[6475, 2408, 9727, 5907, 7972, 7415] 2408

[[1, 2, 7, 2, 4, 6],
 [1, 2, 7, 2, 4, 6],
 [4, 3, 5, 3, 3, 3]] 2

[[817, 5, 959, 441, 155, 152],
 [299, 747, 218, 429, 653, 650],
 [497, 478, 494, 175, 478, 478]] 5

[28, 13, 59, 43, 80, 28] 13

[[823, 169, 867, 160, 857],
 [131, 850, 615, 480, 223],
 [152, 891, 936, 156, 228]] 169

[793, 814, 745, 192] 814

[677, 849, 458, 364, 150, 606] 849

[5566, 8022, 1279, 6443, 8652, 6838, 4980] 8022

[7, 1, 8, 6, 7] 1
---
[[-1.39  4.52 -0.16 -0.51  2.33]
 [ 1.26  1.19 -5.28  0.10  0.37]
 [-0.47  3.55  0.88 -1.18  1.88]] -> -1.18

[[ 4.14  0.42  2.10  2.55  1.17  0.51 -3.22]
 [-0.75  1.91  0.29  1.18 -0.18  2.97  0.39]
 [ 4.26  1.70 -1.53 -2.93 -0.20 -2.25 -3.26]] -> -2.25

[[ 4.82  3.23  1.26 -1.60  0.19]
 [ 5.11  2.77  1.79  0.13 -1.14]
 [-0.23 -3.52  1.71  3.24  2.28]] -> 3.24

[[-3.36  4.16  5.02 -3.27  3.77  4.80 -5.21]
 [-0.83 -2.51  2.21 -2.32 -4.86 -5.37 -2.06]
 [ 1.86  0.45  4.07  2.64 -4.17 -0.66  0.43]] -> -0.66

[[-2.04 -0.61  1.99 -5.06]
 [-2.36 -0.74  2.36 -5.24]
 [ 0.65 -1.55  2.75 -3.59]] -> 2.75

[[-2.73 -0.99 -2.43 -2.63  1.09 -0.52 -0.78]
 [ 0.77  0.52  4.99 -0.84  0.14  0.60 -0.43]
 [ 0.00 -1.31 -1.16  2.03 -0.46  0.64  0.28]] -> 0.64

[[ 2.70  0.56 -4.02 -0.01]
 [-3.27 -1.11 -2.87 -3.74]
 [ 5.09  4.16  3.26  2.30]] -> 3.26

[[ 1.32 -3.09 -0.14 -3.13  0.74]
 [-2.69 -1.06  4.36  2.17  0.98]
 [-3.62 -1.06  5.56  2.17 -0.20]] -> 2.17
---
[[81 54 12 58 84 13]
 [96 83 74 60 88 67]
 [52 36 96 93 81  1]] ⇒ 81

[[1793 2456 3548 4692 7190]
 [4884 3154 2015 1793 2456]
 [8586 6624 4884 3154 2015]] ⇒ 3154

[[2 1 5 4 6 3]
 [5 0 7 6 2 2]
 [1 4 5 3 7 1]] ⇒ 7

[[33 81 37 19]
 [86 42 37 86]
 [58 30 26 73]] ⇒ 26

[[52 84 14 36 33]
 [54 24 14 14 48]
 [44 71 11 40 17]] ⇒ 40

[[-132  121 -136 -904]
 [-324 -643  252  765]
 [-401  678 -120  437]] ⇒ -120

[[ 461 -877  796  319 -834  403  505]
 [ 461  293  618  319  266  403  505]
 [ 461 -254  720  319 -259  403  505]] ⇒ 403

[[726  73 696 714  62  49 125]
 [328 751 293 306 732 748 746]
 [126 899 150 149 875 807 901]] ⇒ 807
---
-1.48  1.84  -2.53  -2.93  -2.42  4.21  3.51 -> 3.51

0.16  0.61  -1.12  1.75
-2.49  3.46  -4.46  -0.92
0.15  -1.19  -1.03  0.24
-> 0.24

-0.85  -3.85  4.40  4.09
5.12  -0.52  1.29  2.16
-> 2.16

-2.35  -1.16  -5.15  3.06
-1.95  4.48  0.00  2.38
-2.55  4.16  3.68  -2.39
-> -2.39

-0.80  -0.41  4.94  -2.43  2.71 -> 2.71

-3.01  -3.86  3.65  -2.24  2.84  -0.77  5.32 -> 5.32

2.83  -4.69  1.49  -1.93 -> -1.93

-1.55  -3.67  0.04  -5.56
3.47  2.65  -1.78  -1.73
3.19  -4.99  -4.85  -3.14
-> -3.14

-0.08  -0.08  -0.05  -1.65  -2.33  -3.57
-1.32  0.44  0.33  1.94  1.75  -4.73
-0.09  4.21  -0.20  -0.78  0.64  -3.02
-> -3.02
